Here is a tiny trained network, its code and every weight. The questions are about switching its units off for an input and a target symbol, where a switched-off unit gives its printed mean instead of its output.

import numpy as np


def w(rows, s, z=0):
    codes = np.array(rows[::2]) - 128.0
    scale = np.full(codes.shape[1], s)
    scale[-1] = z or s
    return codes * scale


def softmax(a):
    e = np.exp(a - a.max(-1, keepdims=True))
    return e / e.sum(-1, keepdims=True)


def log_softmax(a):
    a = a - a.max(-1, keepdims=True)
    return a - np.log(np.exp(a).sum(-1, keepdims=True))


def net(x, mask):
    ids = ['ΔΠβγεηξφ'.index(c) for c in x.split()]
    T = len(ids)
    res = E[ids] + P[:T]
    u = 0
    for l in range(2):
        r = res
        for j in range(3):
            rows = slice(2 * j, 2 * j + 2)
            q, k, v = (r @ M[l][rows].T for M in (Q, K, V))
            z = softmax(np.where(np.tri(T) > 0, q @ k.T / 2**0.5, -1e9)) @ v
            o = O[l][rows]
            res = res + np.where(mask[u + j], z, o[:, -1]) @ o[:, :-1]
        u += 3
    return log_softmax(res[-1] @ U[:, :-1].T + U[:, -1])


Q, K, V, O = {}, {}, {}, {}
E = w([
[187,22,69],'Δ',
[183,221,189],'Π',
[110,93,7],'β',
[156,82,94],'γ',
[79,191,156],'ε',
[68,208,183],'η',
[137,96,130],'ξ',
[41,73,91],'φ',
],0.015)
P = w([
[98,210,2],'0',
[136,159,52],'1',
[134,145,71],'2',
[126,143,108],'3',
[122,134,114],'4',
[146,81,122],'5',
[105,172,153],'6',
],0.0048)
Q[0] = w([
[198,123,112],'L0H1',
[194,120,177],'L0H1',
[85,181,70],'L0H2',
[118,76,129],'L0H2',
[140,254,168],'L0H3',
[73,43,186],'L0H3',
],0.0097)
K[0] = w([
[79,133,63],'L0H1',
[144,81,77],'L0H1',
[43,82,41],'L0H2',
[111,131,61],'L0H2',
[216,244,104],'L0H3',
[66,136,130],'L0H3',
],0.011)
V[0] = w([
[72,241,41],'L0H1',
[68,88,111],'L0H1',
[203,164,248],'L0H2',
[212,54,177],'L0H2',
[2,106,200],'L0H3',
[160,125,149],'L0H3',
],0.0088)
O[0] = w([
[254,94,143,213],'L0H1',
[164,194,120,155],'L0H1',
[34,125,47,2],'L0H2',
[46,92,76,68],'L0H2',
[117,67,156,126],'L0H3',
[87,146,97,103],'L0H3',
],0.0083,0.0075)
Q[1] = w([
[188,254,251],'L1H1',
[133,128,69],'L1H1',
[146,174,191],'L1H2',
[96,155,119],'L1H2',
[101,148,207],'L1H3',
[114,106,109],'L1H3',
],0.0091)
K[1] = w([
[127,199,108],'L1H1',
[116,98,151],'L1H1',
[105,2,186],'L1H2',
[244,63,126],'L1H2',
[224,60,140],'L1H3',
[196,224,140],'L1H3',
],0.0088)
V[1] = w([
[105,204,173],'L1H1',
[148,212,94],'L1H1',
[157,38,74],'L1H2',
[112,1,123],'L1H2',
[150,115,217],'L1H3',
[80,180,235],'L1H3',
],0.011)
O[1] = w([
[113,152,116,126],'L1H1',
[96,177,106,203],'L1H1',
[149,73,99,157],'L1H2',
[154,9,154,67],'L1H2',
[77,141,124,254],'L1H3',
[73,161,208,53],'L1H3',
],0.013,0.0069)
U = w([
[142,116,36,53],'Δ',
[55,153,2,102],'Π',
[222,167,115,186],'β',
[162,141,64,20],'γ',
[157,164,122,30],'ε',
[134,159,140,60],'η',
[131,127,95,253],'ξ',
[197,113,204,184],'φ',
],0.0097,0.0061)

Each question gives the input, a string of symbols that net reads in full, and the target symbol t.
The units are the heads (2 rows each of Q, K, V and O). Each row of codes is followed by its name. A weight is (code - 128) times the scale printed after its matrix; where a second scale follows, it is the last column's (O and U).
mask holds one flag per head, layer by layer. A switched-off head (its flag False) gives its mean, the last column of its rows in O, instead of its output. The means were averaged over made-up inputs and are rounded, as every weight is.
A unit's drop is (log p(t) with every unit on - log p(t) with that unit switched off) / (log p(t) with every unit on - log p(t) with every unit switched off).
The circuit of an input: a set's keep is (log p(t) with only the set's units on - log p(t) with every unit switched off) / (log p(t) with every unit on - log p(t) with every unit switched off). Starting from all 6 units, units are removed one at a time, each time the one whose removal leaves the highest keep (on an exact tie, the one counted first), for as long as the keep stays at least 0.8.
circuit, biggest first: the units of the circuit, biggest drop first
most important unit: the unit with the biggest drop
heads that matter: for each layer, one digit per head in row order, 1 if its drop is at least 0.15 and else 0, layers parted by /
drop when u is switched off: that unit's drop, to one decimal
input ξ η ε η η, target η: most important unit : L1H3
input η ε ε φ η, target φ: heads that matter : 101 / 010
input ε Π ξ, target Π: circuit, biggest first : L0H2, L1H2
input η Π η, target Π: circuit, biggest first : L0H2, L1H1
input γ γ γ Δ φ φ, target φ: circuit, biggest first : L1H1, L1H2
input Δ φ ε φ ε, target φ: circuit, biggest first : L1H2, L0H3
input φ ξ Π η, target Π: circuit, biggest first : L1H1, L0H3
input φ η φ ξ ε, target φ: heads that matter : 001 / 010
input Δ ε γ ξ Π Δ, target Π: circuit, biggest first : L0H2, L0H1
input Δ Δ φ φ φ ξ, target φ: circuit, biggest first : L1H2, L1H1
input φ φ Δ, target φ: circuit, biggest first : L0H3, L1H2
input η Π η Π, target Π: circuit, biggest first : L0H2, L1H1
input ξ Π γ, target Π: heads that matter : 011 / 010
input Δ Δ Π γ, target Π: most important unit : L0H3
input φ ε φ η, target φ: heads that matter : 001 / 010
input φ φ γ γ Δ φ γ, target φ: heads that matter : 001 / 110
input φ β β, target β: heads that matter : 110 / 000
input Δ η φ φ, target φ: drop when L1H3 is switched off : 0.0
input ξ γ Π ξ, target Π: drop when L0H3 is switched off : 0.2
input Δ γ Δ, target Δ: drop when L0H2 is switched off : 0.4
input ε β β, target β: drop when L0H3 is switched off : 0.0
input Δ ξ Π ε γ Π, target Π: most important unit : L0H2
